What can hang from each mark
vomar: bagiseg nezusa vovep
kibi: figolo nezusa sadur vomar
vovep: bagiseg figolo runu
nezusa: bagiseg
bagiseg: figolo vovep
sibod: nezusa sadur
sadur: kibi nezusa sibod
figolo: sadur sibod
rirup: runu vovep
runu: rirup sadur vomar vovep

Every row comes from one small tree of marks. The marks that hang from a mark follow it in brackets, in alphabetical order. Every link used is in the known rows. Which tree was each row made from?
Each row is shifted at random along 5 fixed directions that mean nothing.
Known rows
nezusa[bagiseg[figolo[sadur[kibi] sibod] vovep]]: [ 1.35 -2.36  1.13 -0.62  0.84 -1.28 -1.53 -0.03 -2.25  0.35 -0.87 -0.26
  0.09  0.89 -1.46  1.64 -0.79 -0.43  0.39  2.05 -0.83 -0.20 -1.15 -0.57
  1.71 -0.70 -0.68 -1.49 -0.37  1.40 -1.46  0.82 -0.71 -0.16 -0.10 -0.89
  2.00 -0.31 -0.37  3.20  3.37 -0.32]
rirup[runu[sadur[kibi nezusa]] vovep[bagiseg[figolo[sibod]]]]: [ 1.73  0.38 -1.50  0.84  1.10 -1.73 -3.69 -0.47  1.51 -1.04  5.69  2.16
 -1.51  0.89  0.44 -0.68  3.13  1.09  1.00 -1.24  0.38  2.02  0.56  0.30
  3.13 -1.86  4.23 -2.77  0.78  0.39  0.12 -0.03 -0.58 -1.85  1.13  0.15
  2.58  1.86 -1.45  1.53 -0.64 -0.01]
kibi[figolo[sadur sibod[nezusa]] vomar[bagiseg]]: [-1.31 -1.34 -1.16 -3.47 -0.59  1.41  2.59 -6.02 -1.19 -1.74 -2.92 -2.41
  2.84  1.47 -2.17  1.43  0.74 -1.50 -2.09  2.68 -1.58 -1.09 -0.54 -0.27
 -3.60  1.55 -0.13  1.52 -2.45 -0.88  1.86  1.03 -1.68  3.74 -0.63  1.71
 -2.23 -2.37  0.76 -0.10  0.75 -1.00]
kibi[figolo[sibod] nezusa[bagiseg] sadur vomar]: [ 2.70  2.27 -2.82 -3.02  2.45  0.61  0.54 -8.43  0.34 -4.88 -0.85 -1.92
  0.35  1.80 -1.90  2.43  1.88 -0.53  0.92  1.63 -1.98  0.46 -0.92 -0.74
 -3.13  3.22  1.47  0.87 -1.84 -2.54  1.18  0.57 -2.56  4.00 -1.49  3.99
 -1.50 -2.32 -0.13 -0.02 -0.40  0.22]
sadur[kibi[vomar[bagiseg]] nezusa sibod]: [-1.85 -1.82 -0.12  0.67 -2.85  0.96  1.89 -1.91 -4.87  0.29 -1.26  1.37
  0.46  0.79  0.44 -2.59  1.81 -1.43 -2.31  2.92 -0.59 -0.74 -0.69  1.37
  2.45 -2.77  3.09  0.62 -1.13 -1.63  3.39 -0.20 -0.62 -0.70  2.31  0.08
  1.27  0.81 -0.39 -0.52  0.20 -2.86]
sadur[nezusa[bagiseg[figolo vovep[runu]]] sibod]: [ 0.21 -0.83 -1.91 -3.74 -0.27  1.03  0.16 -1.97 -0.84 -2.12 -1.84 -1.93
  2.04  1.75 -1.02  1.51  0.03 -0.38 -1.99  1.60  0.36 -0.63  0.07  0.34
 -1.87 -0.31  0.72  2.13 -3.19  4.47  3.02  0.56 -0.64  4.18  0.35  0.22
 -0.63 -0.86 -0.22 -0.92 -0.60 -0.06]
runu[vomar vovep[figolo[sadur]]]: [ 0.32  1.34  1.23  3.27  1.15 -0.97 -3.69  2.92  3.53 -0.76  0.93  1.34
 -3.32 -1.02  0.35  0.59 -0.43 -0.58  3.93 -1.17 -1.47  0.86 -3.16  0.19
  1.86  1.75  0.33 -1.70  2.26 -2.61 -1.81 -0.17 -1.66 -3.29 -2.33  0.56
  2.77  0.42 -0.48 -0.31 -1.98 -0.26]
sibod[nezusa[bagiseg[figolo]] sadur[kibi[vomar[vovep]]]]: [ 1.12 -2.67 -0.17 -0.90  2.25 -1.49 -0.24 -0.49 -3.38  2.14  0.62 -0.13
  1.57  1.63  1.49 -1.20 -0.11  0.49 -1.06  0.40  0.31  0.74 -0.28  0.33
  1.75 -1.18  0.12 -1.54  2.70  1.93 -0.48  0.40 -1.13 -0.15  1.07 -1.97
  0.62  1.06 -0.54  1.28  3.34  0.27]
figolo[sadur[kibi nezusa[bagiseg[vovep[runu[vomar]]]]] sibod]: [-0.79 -0.80  0.12 -0.58  0.04 -0.28  1.58  0.03 -1.49  0.39 -0.66  0.02
  0.33  0.55 -1.09  0.09  0.60  0.60 -1.43  0.29 -0.43 -0.37  0.40  0.63
 -0.36 -1.41 -0.41 -0.74 -1.76  1.21 -0.45 -0.10  0.54  0.38  0.85  0.88
  1.15 -0.03  0.76  1.22  2.31 -0.39]
bagiseg[figolo vovep[runu[rirup sadur[kibi nezusa] vomar]]]: [-0.78  1.02 -2.06  1.68  0.08  0.27 -3.42  1.99  4.19 -2.11  3.56  0.87
 -1.52 -1.49  1.25 -1.01  0.86 -1.28  1.16 -4.70  0.43  1.11 -3.92  1.40
  1.72 -0.06  2.41 -1.18  2.83  1.55 -0.02  0.42 -1.91 -3.24 -1.05  1.10
  0.95  1.12 -1.40  0.41 -3.78 -0.60]
vomar[bagiseg[vovep[figolo]]]: [ 2.09  1.48 -1.96  1.10  0.99 -0.84 -5.00  1.21  0.75 -1.27  1.33  1.15
 -1.71 -1.00  2.13 -1.93 -0.04 -0.08  3.54  1.64  0.13  1.72  0.39  0.55
  2.95 -0.07  1.90  0.65  0.37  0.38  2.85  0.01 -1.96 -2.27 -1.13 -1.98
  1.85  1.45 -2.10 -2.23 -2.84  1.10]
figolo[sadur[kibi[nezusa[bagiseg[vovep[runu[rirup]]]]]] sibod]: [ 0.58 -0.63  1.93  1.92 -2.01 -0.01  1.37 -0.40 -2.26 -0.32  0.80  0.72
 -0.03 -0.09 -3.53 -0.76  3.20 -0.55 -0.51 -1.33 -1.69 -0.60 -0.13  0.48
  0.17 -2.66  1.18 -1.15 -2.08 -2.71 -0.78  1.24  1.91 -0.03  2.03  0.83
  0.92 -0.50  1.83  4.28  1.36 -2.62]
nezusa[bagiseg[figolo[sibod[sadur]] vovep[runu]]]: [ 3.26 -1.27  2.48  0.96 -0.03 -1.78 -1.71  3.51 -0.66  1.30 -0.29  0.37
 -1.02  0.91 -1.02  1.55  0.12  0.43  1.05  0.43  0.26  0.04  1.36 -0.31
  2.13 -1.26 -0.20 -2.13 -0.58 -0.01 -2.52  0.65  1.39 -0.53  0.98 -1.17
  1.14  0.41  0.02  3.26  2.26  0.41]
bagiseg[figolo[sadur[kibi[vomar]] sibod[nezusa]] vovep]: [-0.15  0.30 -1.31 -0.62  1.99 -0.21 -1.80  0.52  3.00 -1.63  0.75 -0.77
  0.02 -0.29  0.29  0.11 -0.62  0.21  1.34 -0.04  0.32  1.66 -2.00 -1.25
 -1.54  2.42 -1.38 -1.47  4.14  0.71 -2.17  0.38 -0.40 -0.35 -2.38  0.37
  0.19 -0.02 -0.90  2.03  0.31  2.10]
vomar[nezusa vovep[bagiseg[figolo] runu[sadur]]]: [ 1.34 -0.59 -1.52  0.23 -0.12 -0.06 -1.83 -1.80 -0.11 -2.08  1.77 -0.35
 -0.07  1.43 -0.58 -0.33  2.41 -0.62  1.07  0.14 -0.53  0.79 -0.18  0.58
  0.13 -1.61  2.98  0.96 -1.80  0.41  2.65 -0.05 -2.12  1.59 -0.07  0.53
 -0.39 -0.36 -0.26 -0.66 -2.36 -1.27]
sadur[kibi[vomar] nezusa[bagiseg[vovep[figolo[sibod]]]]]: [-3.62 -0.90 -0.63  0.22 -2.09  3.61  2.87  0.58  1.35 -1.73 -1.16 -0.67
  0.87 -2.29 -0.22 -1.51 -0.86  0.10 -1.41 -1.35 -0.36 -0.80 -2.41 -0.97
 -1.89  1.79 -0.26  2.57  0.72  1.35  1.65  0.10 -1.80  1.70 -1.76  1.89
  0.56 -0.96  0.03 -3.36 -3.87 -1.46]
vomar[vovep[bagiseg figolo]]: [ 1.68 -2.63  1.83 -1.42 -0.04 -0.81 -0.09 -5.86 -5.35 -0.92  0.43 -1.23
  1.19  4.22 -3.94  1.94  1.66 -1.50 -0.34  1.92 -4.14 -2.09 -2.69  0.47
  0.78 -0.78  2.42  2.11 -5.10 -1.60  2.89  1.09 -1.96  3.87  0.25  0.35
  0.95 -2.25  1.07  0.04  1.58 -3.92]
figolo[sadur[kibi[vomar[bagiseg vovep[runu]]] nezusa sibod]]: [ 0.19 -0.10 -1.00 -2.04  1.53 -2.39  3.08 -1.17 -2.70  3.04  1.33  0.34
  1.14  1.71  2.19 -0.77 -0.06  2.26 -1.67  0.48  1.84  0.23  4.97  0.47
 -0.41 -1.61 -0.95  0.10 -2.06  2.34 -0.89 -1.91  2.56  0.02  2.17 -1.27
 -1.60  1.54  0.23  0.00  4.73  2.54]
bagiseg[figolo[sadur[kibi] sibod] vovep[runu[vomar]]]: [-2.37 -4.49  4.10 -4.56  0.04 -1.53  3.38 -2.70 -3.36  3.47 -1.74 -2.85
  2.74  3.13 -4.16  4.73 -2.83 -0.34 -3.61 -1.71 -1.24 -3.99 -1.08  0.49
 -1.82 -0.33 -4.41 -0.25 -3.78  2.87 -4.34  0.93  3.38  1.87  0.49  0.62
 -1.52 -2.39  2.13  3.66  8.25 -0.64]
nezusa[bagiseg[vovep[figolo[sibod[sadur[kibi]]] runu[vomar]]]]: [-0.67 -0.62  1.30  0.48 -0.58  0.69  0.91  1.85  0.11  0.33  1.49  0.13
 -0.59 -0.93 -0.65  0.79 -0.60  1.19 -0.69 -3.53 -0.45 -0.95 -0.74  0.11
  0.79  0.28 -0.34  0.03 -0.92  1.50 -1.01  0.29 -0.64  0.58 -0.64  1.32
  1.21 -0.42  0.53 -1.13 -0.49 -0.89]
figolo[sadur[kibi[vomar[vovep[runu]]]] sibod]: [-3.76 -0.41 -3.35 -0.70 -2.79  0.17 -1.92 -0.49 -2.60  0.65  1.60  1.51
  0.04 -3.57  2.65 -4.75  0.28  0.15  0.31 -1.01  1.40  1.48  4.22  3.03
  1.77 -2.87  0.79  0.66 -1.72  1.70  3.36  1.57 -0.10 -5.14  0.83 -1.73
  0.61  2.73 -0.24  0.26 -0.74  1.06]
kibi[figolo[sibod] nezusa vomar[vovep[bagiseg]]]: [ 0.14 -0.93  0.54  3.40 -2.83  0.66  0.26 -1.94 -0.65 -1.38  2.73  1.37
 -0.79 -0.79 -0.31 -4.04  4.15 -0.59  1.96 -0.92 -2.06  0.41  0.16  0.00
  1.38 -0.52  4.82  0.20 -0.27 -6.17  1.43  0.77 -1.73 -1.24  0.54  0.42
  1.42  0.81  0.15 -0.18 -3.47 -3.19]
vomar[nezusa vovep[figolo runu]]: [-0.35  2.44 -0.63  1.06  1.67  0.82 -2.00  0.11  3.37 -3.18  0.84 -0.81
 -1.24  0.80 -0.61 -0.05  0.51 -0.01  3.19 -1.45 -0.28  1.24 -1.53 -0.77
 -2.67  1.41 -0.32  2.99  0.31  0.95  0.89 -0.43  0.83  1.16 -3.08  1.55
 -0.52 -1.12 -0.30 -2.08 -3.51  1.23]
sibod[nezusa[bagiseg] sadur[kibi[figolo]]]: [ 1.31 -0.32  1.42  1.23  1.92  1.32 -0.07  1.28 -0.46 -0.75 -2.61 -0.27
 -0.30  1.32 -1.13  1.73 -0.36 -0.31 -0.54  1.78 -0.21  0.39 -2.94 -0.88
 -0.08  0.35 -0.98 -0.39  3.45  0.30  0.36 -0.18 -0.15  2.06 -0.36  0.39
  0.86 -1.21 -0.55  0.09  0.56 -0.51]
figolo[sadur[kibi[nezusa vomar]] sibod]: [-4.59 -4.91  4.99  5.71 -6.56  1.40  2.56  4.78 -3.69  4.33 -2.45  3.32
 -0.88 -2.68 -0.91 -5.81  1.78 -1.29 -1.52  0.73 -0.11 -0.82  0.83  1.34
  3.59 -4.97  0.96 -2.76  2.20 -6.23 -1.19  0.85  3.24 -5.85  3.49 -1.56
  2.02  1.83  1.46  3.23  0.86 -4.26]
runu[rirup vomar[nezusa] vovep[bagiseg figolo[sibod]]]: [ 0.39  7.16 -2.40 -0.98  2.55 -0.63  1.04 -1.44  6.10 -0.37  2.86 -0.02
 -0.54 -1.42  2.44 -1.08 -1.17  2.08  0.69 -1.05  0.63 -0.11  2.06 -1.90
 -2.57  4.52 -1.69  1.60 -1.09  0.08 -1.26 -2.08  1.04 -1.59 -0.72  1.29
 -2.05  0.54 -0.27 -2.63 -1.58  3.73]
vomar[bagiseg[figolo] nezusa vovep]: [-0.41 -1.12 -0.52  0.33  0.30 -2.24 -1.69  2.93 -1.81  5.02 -0.71  1.31
  0.88 -0.61  4.77 -5.00 -1.45  0.63  0.51  3.07  3.45  1.11  5.60  0.55
  2.82 -3.49 -0.91 -0.01  1.14  2.73  0.43 -0.98  2.44 -5.24  2.56 -5.84
 -0.66  3.53 -1.59 -0.56  2.31  2.87]
rirup[runu[sadur[nezusa sibod] vomar[bagiseg] vovep[figolo]]]: [ 0.08  1.95 -1.04 -1.16  0.83 -1.23  0.20 -0.45  2.52  0.33  2.36  0.42
 -0.39  0.77  1.40  2.07  0.50  1.07 -0.76 -2.17  0.86 -0.28  1.43  0.89
 -0.27  0.19  1.36 -0.71 -1.83  1.35 -0.61 -1.04 -0.42  0.10  0.93  0.61
 -0.04  0.88 -0.21 -2.17 -0.29  0.62]
sibod[nezusa[bagiseg] sadur[kibi[figolo vomar]]]: [ 0.91  0.55 -2.05 -0.76  2.77  0.49 -0.56 -0.60 -0.20  0.00 -0.62  0.23
  0.31 -0.04  2.24 -1.51 -0.76  0.90 -0.59  1.04  1.02  1.47 -0.03  0.21
  0.86  0.79 -0.20 -0.34  3.39  1.69  1.54 -0.35 -1.22 -0.40 -0.02 -0.18
  0.07  0.79 -1.56 -1.53  0.29  1.65]
runu[rirup sadur vomar[nezusa vovep[figolo]]]: [-6.05 -1.84  2.21  1.16 -4.82  2.15  3.39  1.65 -0.55  3.08 -2.20 -0.51
  2.01 -2.18 -0.12 -1.23 -1.20 -2.65 -3.26 -3.23 -0.02 -2.84 -1.60  1.22
 -1.27 -1.58 -1.40  1.34 -0.51 -0.52 -0.40  1.03  0.05 -1.64  0.98 -0.88
 -2.09 -0.62  2.34 -0.77 -1.87 -3.56]
vovep[figolo[sadur[kibi sibod]] runu]: [ 0.42  2.14 -1.17 -0.92  2.11 -0.32 -1.86  1.08  2.56 -0.56  1.43  0.87
 -1.64  0.07  0.99  0.31 -1.63  2.00  0.75 -0.08  1.71  1.11  1.77 -0.36
  0.33  0.98 -1.19  0.85 -0.62  3.62  0.35 -1.31  1.98 -0.78 -0.91  0.42
 -0.23  0.59 -1.21 -1.57 -0.10  3.11]
nezusa[bagiseg[vovep[figolo[sadur]]]]: [-0.70 -1.22  1.96  2.93 -1.61  1.60 -0.79  6.06  1.60  0.59 -3.39  0.60
 -1.31 -2.85 -0.13  0.06 -2.21 -0.47  1.38  0.76  0.19 -0.03 -1.13 -0.61
  0.92  0.23 -1.71  0.08  1.57 -0.31 -0.07  0.01 -0.69 -0.74 -1.60 -0.81
  1.41 -0.38  0.05 -1.79 -2.91 -0.71]
bagiseg[figolo[sadur] vovep]: [-2.54 -1.95 -0.39  0.39 -2.45  2.66 -3.47  1.48  0.65 -3.62 -3.95 -1.46
 -0.22 -1.76 -2.00  2.02 -1.10 -3.81  1.57  1.42 -1.18  0.11 -5.31  0.72
 -0.86  0.58 -0.31  0.71  1.44  0.07  2.26  2.24 -3.23  0.90 -3.40  0.44
  1.03 -1.91 -0.14  0.39 -4.23 -2.08]
sadur[kibi[figolo[sibod] nezusa[bagiseg[vovep]] vomar]]: [-2.40  1.41 -3.11 -4.47  0.84  2.29  2.79 -5.52 -0.07 -2.06 -1.39 -2.58
  2.53 -1.30  0.04  0.04 -1.81  0.66 -1.53 -0.54  0.07 -0.87  0.46 -0.27
 -4.25  2.91 -2.21  3.22 -0.99  2.66  1.90  0.43 -0.84  2.60 -1.33  1.58
 -1.83 -1.28 -0.06 -2.43 -0.08  1.56]
figolo[sadur[kibi[vomar[bagiseg vovep]] nezusa sibod]]: [-2.32 -1.88 -0.53 -0.33 -1.87  1.51  3.23 -3.91 -4.19 -2.50 -1.28 -1.10
  1.39  1.52 -1.75  1.72  2.07 -2.24 -1.60  1.32 -2.18 -0.81 -3.51  0.24
 -2.03 -0.51  1.77  1.33 -1.47 -1.52  1.86  0.32 -3.20  4.25 -0.76  2.00
  0.27 -1.91  1.24  0.09 -0.49 -3.54]

Write each row's tree
[ 2.29 -2.11  5.72  5.59 -0.45 -2.63  0.16  2.09 -3.40  2.25 -0.81  1.36
 -2.31  2.72 -1.86  0.63  2.60 -1.83  2.78 -0.02 -2.05  0.13 -2.44 -0.07
  2.34 -2.62  0.87 -3.33  2.87 -8.18 -5.08  0.03  2.44 -1.99  0.83 -0.13
  1.34 -0.23  1.46  5.07  3.50 -2.79]  kibi[sadur vomar[nezusa vovep]]
[-3.73  1.21  2.39  2.11 -4.83  3.29  3.32  6.63  0.61  2.89 -7.01  0.95
 -0.49 -4.05  1.15 -0.43 -2.90 -0.38 -2.45  2.76  3.85 -0.84  3.66 -0.02
 -1.92 -1.36 -4.46  0.03  2.34 -2.31 -0.27 -0.84  5.39 -1.60  2.16 -1.84
 -2.56  0.49  1.22 -0.83 -1.14  0.97]  kibi[nezusa sadur[sibod]]
[-0.22  2.47  0.17 -1.92  1.24 -1.53 -1.72 -1.29  0.30  1.81  0.66 -0.04
  0.47  0.13  0.31  0.45 -2.07 -0.34  0.02 -0.59 -0.10 -0.92  0.51  0.42
  0.42  0.93 -1.97  0.73 -1.08  1.07 -0.33  0.57  2.18 -2.24  0.34 -1.64
 -0.83  0.25  0.26  0.65  1.65  1.64]  runu[rirup[vovep[figolo]]]
[-0.78  6.25 -4.40 -2.30  1.55 -0.31 -4.76 -5.49  0.62 -4.34  0.61 -0.44
 -0.87 -0.89  0.47  1.44 -0.12 -3.01  2.25  0.37 -2.16  0.51 -3.72  1.98
 -0.26  2.49  0.71  1.03 -1.07 -1.05  3.05  1.73 -2.76 -2.21 -2.40  2.01
  0.84 -0.46 -0.51  0.50 -2.34  1.00]  runu[rirup[vovep] vomar]
[ 0.55  5.25 -0.45  0.43  1.76  1.26  2.51  2.26  6.15 -0.45  2.45  0.26
 -1.64 -1.81  1.34  2.39 -1.66  3.69  0.16 -3.44  2.70  0.32  2.92 -2.01
 -3.22  3.08 -2.64  0.89  1.80  0.92 -1.82 -3.20  2.91  2.07 -0.65  1.77
 -2.20 -0.18 -0.06 -3.66 -1.98  3.56]  rirup[vovep[bagiseg runu[sadur[kibi[figolo nezusa] sibod]]]]
[ 0.96 -1.27 -0.82 -0.58  0.06 -0.47  2.13 -2.55 -0.71 -0.57  2.06 -0.03
  0.97  2.21  0.02 -0.81  2.20  0.73 -0.97  1.05 -1.28  0.08  0.38 -0.92
 -0.65  0.73  2.98  0.46 -2.09 -1.17  0.90 -0.85 -2.55  3.45  0.22  0.43
 -0.38 -0.18  0.65 -1.57 -1.20 -1.64]  kibi[vomar[vovep[bagiseg figolo[sadur[nezusa sibod]]]]]
[ 0.44 -3.58  0.12 -1.88 -1.88 -1.28  2.41 -2.75 -4.96  3.09  1.05 -0.20
  2.59  1.65  1.01 -1.83  1.67  0.36 -2.77 -0.02  0.39 -0.86  3.32  1.03
  1.18 -3.05  2.35 -0.46 -2.45 -0.37  0.37  0.29 -0.60  1.87  2.97 -2.52
 -1.81  0.76  1.04 -0.40  2.06 -2.03]  kibi[sadur[sibod] vomar[bagiseg[vovep[figolo]] nezusa]]
[ 0.20 -0.88 -0.61 -1.27  1.88 -0.16  1.98 -2.50 -1.37  0.46  1.45 -0.92
  1.26  1.09  0.64 -0.51 -0.21  0.96 -0.87 -0.29 -0.01 -0.07 -0.33 -0.51
 -0.92  1.07 -0.32  0.20  1.56  0.12 -0.29 -0.84 -0.81  1.98 -0.15  0.28
 -1.41 -0.34  0.02 -0.96  1.16  0.39]  sibod[sadur[kibi[nezusa vomar[vovep[bagiseg[figolo]]]]]]
[-1.73  1.71 -4.74 -4.26  0.33  2.14 -2.98 -0.69  0.62 -2.21 -4.34 -1.91
  1.38 -2.95  2.17  0.30 -4.27 -1.11  0.11  3.27  1.71  0.33  0.33  0.94
 -1.27  1.64 -2.55  3.21 -0.68  5.76  5.08  0.95 -2.36 -0.01 -2.07 -1.11
 -0.68 -0.13 -1.78 -3.43 -2.75  2.95]  nezusa[bagiseg[figolo vovep]]
[ 1.59 -1.48 -0.18 -0.40 -0.70 -1.14 -1.97  0.93 -0.84  0.74  1.09  0.81
 -0.17 -0.35 -0.44 -1.54  0.86  1.22  0.69  0.30 -0.05  0.54  3.52  0.69
  1.92 -1.91  1.26 -0.38 -3.51  1.54  1.05  0.95 -0.09 -0.80  1.03 -1.57
  1.21  1.01  0.11  0.53  0.26  0.04]  nezusa[bagiseg[vovep[figolo[sadur sibod] runu]]]
[ 4.27  4.74 -3.94 -2.80  4.47 -1.71 -3.85 -0.80  4.20 -1.33  0.75  0.11
 -1.86  0.42  2.36  1.43 -2.41  1.98  2.11  2.91  2.18  1.59  3.36 -0.17
  0.63  2.28 -1.11  0.71 -1.48  3.34  1.87 -2.16  0.50 -1.23 -0.73  0.69
 -1.66  0.78 -2.65 -2.36 -0.02  5.62]  vovep[bagiseg[figolo] runu[sadur]]
[ 2.51  1.69  4.79  1.76  1.93 -2.88  4.08  4.43  3.06  4.59  0.46  0.05
 -0.26  2.00 -0.04  2.54 -1.22  1.39 -0.99 -1.11  0.51 -1.82  0.62 -2.96
 -1.04  2.25 -3.32 -2.62  1.37 -2.44 -8.25 -2.12  4.00 -0.10  1.18 -0.71
 -1.87 -0.24  1.29  2.41  4.36  1.46]  runu[rirup vomar[bagiseg[vovep[figolo[sibod[sadur[nezusa]]]]]]]
[-1.41  2.98 -6.85 -7.79  4.33  1.46  0.32 -8.62  3.43 -6.53  2.00 -4.19
  2.44  1.77 -1.35  2.69 -0.55  1.31 -0.65 -1.29 -0.66  0.88 -1.39 -0.54
 -7.48  5.28 -1.36  4.07 -2.98  6.45  2.74  0.20 -2.77  6.73 -4.51  4.31
 -3.03 -2.88 -0.17 -2.71 -1.59  3.28]  bagiseg[vovep[figolo[sadur[kibi[vomar] nezusa] sibod] runu]]
[-5.23  0.63 -4.58 -2.26 -0.99  2.44 -0.08  2.48  2.52  0.40 -0.93 -0.33
  1.89 -4.51  5.09 -3.16 -3.34  0.70 -1.65 -0.31  4.21  1.76  2.45  0.22
 -2.24  1.19 -2.71  1.34  3.87  5.42  2.03 -0.01 -0.64 -1.87 -1.19 -2.31
 -1.95  2.05 -1.17 -2.97 -3.01  3.61]  bagiseg[figolo[sadur[kibi[vomar[vovep]] sibod[nezusa]]]]
[ 3.78 -1.00  2.78  2.57 -0.50 -0.55 -0.04  0.69  0.21 -0.78  0.90  0.33
 -1.38  0.89 -2.74  1.13  3.19  0.60  1.88 -1.94 -0.83  0.38  1.11 -0.49
  0.14 -1.33  1.86 -1.76 -0.34 -3.87 -2.24  0.63  1.62  1.51  1.04  0.51
  0.56 -0.54  0.85  2.51  0.35 -1.58]  kibi[figolo[sibod] nezusa[bagiseg[vovep[runu]]] sadur]
[ 0.17 -0.44 -0.66 -1.34 -2.16 -0.67 -0.75 -2.82 -2.69  1.87  2.40  0.90
  1.29 -0.37 -0.18 -1.01  0.85 -0.73 -2.22 -0.51 -1.14 -1.46  1.29  1.88
  2.79 -2.03  2.55 -0.01 -3.83 -0.43  3.18  1.14 -1.91 -0.77  2.82 -1.88
 -0.27  0.57  0.98 -0.26 -0.53 -2.65]  runu[rirup[vovep[bagiseg figolo]] sadur]
[-0.94  5.28 -8.25 -3.54 -0.06  3.72 -4.24 -2.44  3.90 -6.75 -1.49 -1.01
 -0.22 -3.67  2.74 -0.38 -1.31 -0.81  0.86  4.81  1.73  2.42  0.65 -0.15
 -2.27  3.74  0.65  3.09 -0.66  3.50  7.49  0.57 -5.27  1.32 -3.18  1.40
 -1.28 -0.25 -2.44 -4.39 -7.99  3.22]  vovep[bagiseg[figolo[sibod[sadur]]]]
[ 1.73  3.25 -4.22 -3.51  5.10  0.49 -1.80  0.09  1.74 -1.50 -0.16 -1.47
  1.16  0.03  2.24  0.72 -2.52  2.42 -0.49  1.72  2.08  2.07  0.81 -0.87
 -2.48  2.47 -2.88  1.06  2.71  6.25  2.15 -0.72 -1.30  3.20 -1.50 -1.35
 -0.90  0.00 -1.36 -2.85 -0.30  4.37]  sibod[nezusa[bagiseg[vovep[figolo]]] sadur[kibi]]
[ 1.77 -0.90  4.24 -2.34  1.21 -1.64  7.36 -1.24 -0.95  4.45 -1.93 -2.06
  2.00  2.85 -1.12  4.37 -2.50  1.90 -2.95  0.17  0.86 -3.01  2.78 -2.57
 -3.62  2.17 -4.53 -0.42 -0.89 -2.23 -6.08 -2.33  4.79  4.26  1.64  0.34
 -4.71 -1.79  2.16  0.72  6.45  1.51]  kibi[nezusa sadur[sibod] vomar[vovep[bagiseg[figolo]]]]
[ 0.26  0.88 -4.01 -0.57 -1.57  1.39 -3.64 -0.78 -1.69 -3.69 -2.24  0.08
  0.62 -1.58 -0.22 -1.83  2.43 -1.54  0.55  4.96 -0.55  2.33  0.57  1.16
 -0.45 -1.63  2.16 -0.43 -0.56 -0.20  5.20  2.34 -3.57  0.72  0.14 -1.40
  1.92  0.52 -0.16  1.41 -3.01 -0.66]  figolo[sadur sibod[nezusa[bagiseg[vovep]]]]
[ 5.17  2.67  0.43  0.90  3.67 -2.16 -0.37 -3.36  2.63 -2.77  2.63 -1.06
 -1.40  3.00 -2.27  3.38  2.31 -0.65  3.03 -3.82 -2.68  0.08 -3.58 -0.76
 -0.83  2.29  1.63 -0.65 -0.47 -3.00 -3.50 -0.33 -0.91  1.72 -1.68  4.12
 -0.70 -1.94  0.19  2.26  0.51 -0.36]  kibi[figolo vomar[nezusa[bagiseg[vovep[runu[rirup sadur]]]]]]
[ 0.94 -2.20  2.49  1.88  0.67 -2.02 -0.74 -2.08 -2.21  0.53  3.01  0.56
 -1.40  1.53 -1.20  2.72  1.18 -1.13  2.15 -4.70 -1.88 -0.64 -2.64  1.41
  2.96 -1.34  2.02 -0.98 -0.11 -2.44 -2.24  0.57 -0.46 -1.76 -0.69  1.71
  1.63 -0.42 -0.36  1.20  2.28 -2.06]  rirup[runu[sadur[kibi[figolo vomar[bagiseg vovep]]]]]
[ 3.05 -1.83  1.32  1.88  0.66 -0.43 -2.84  0.35 -2.02 -2.26  1.08  0.53
 -0.63  2.53 -1.80  0.76  2.53 -1.07  0.89  1.25 -1.84  0.75 -4.58 -0.65
  2.69 -1.25  3.40 -1.65  2.18 -0.62  0.38  0.93 -1.83  1.70  0.16 -0.26
  3.78 -0.08 -1.00  2.65  0.18 -2.69]  sadur[kibi sibod[nezusa[bagiseg[figolo vovep]]]]
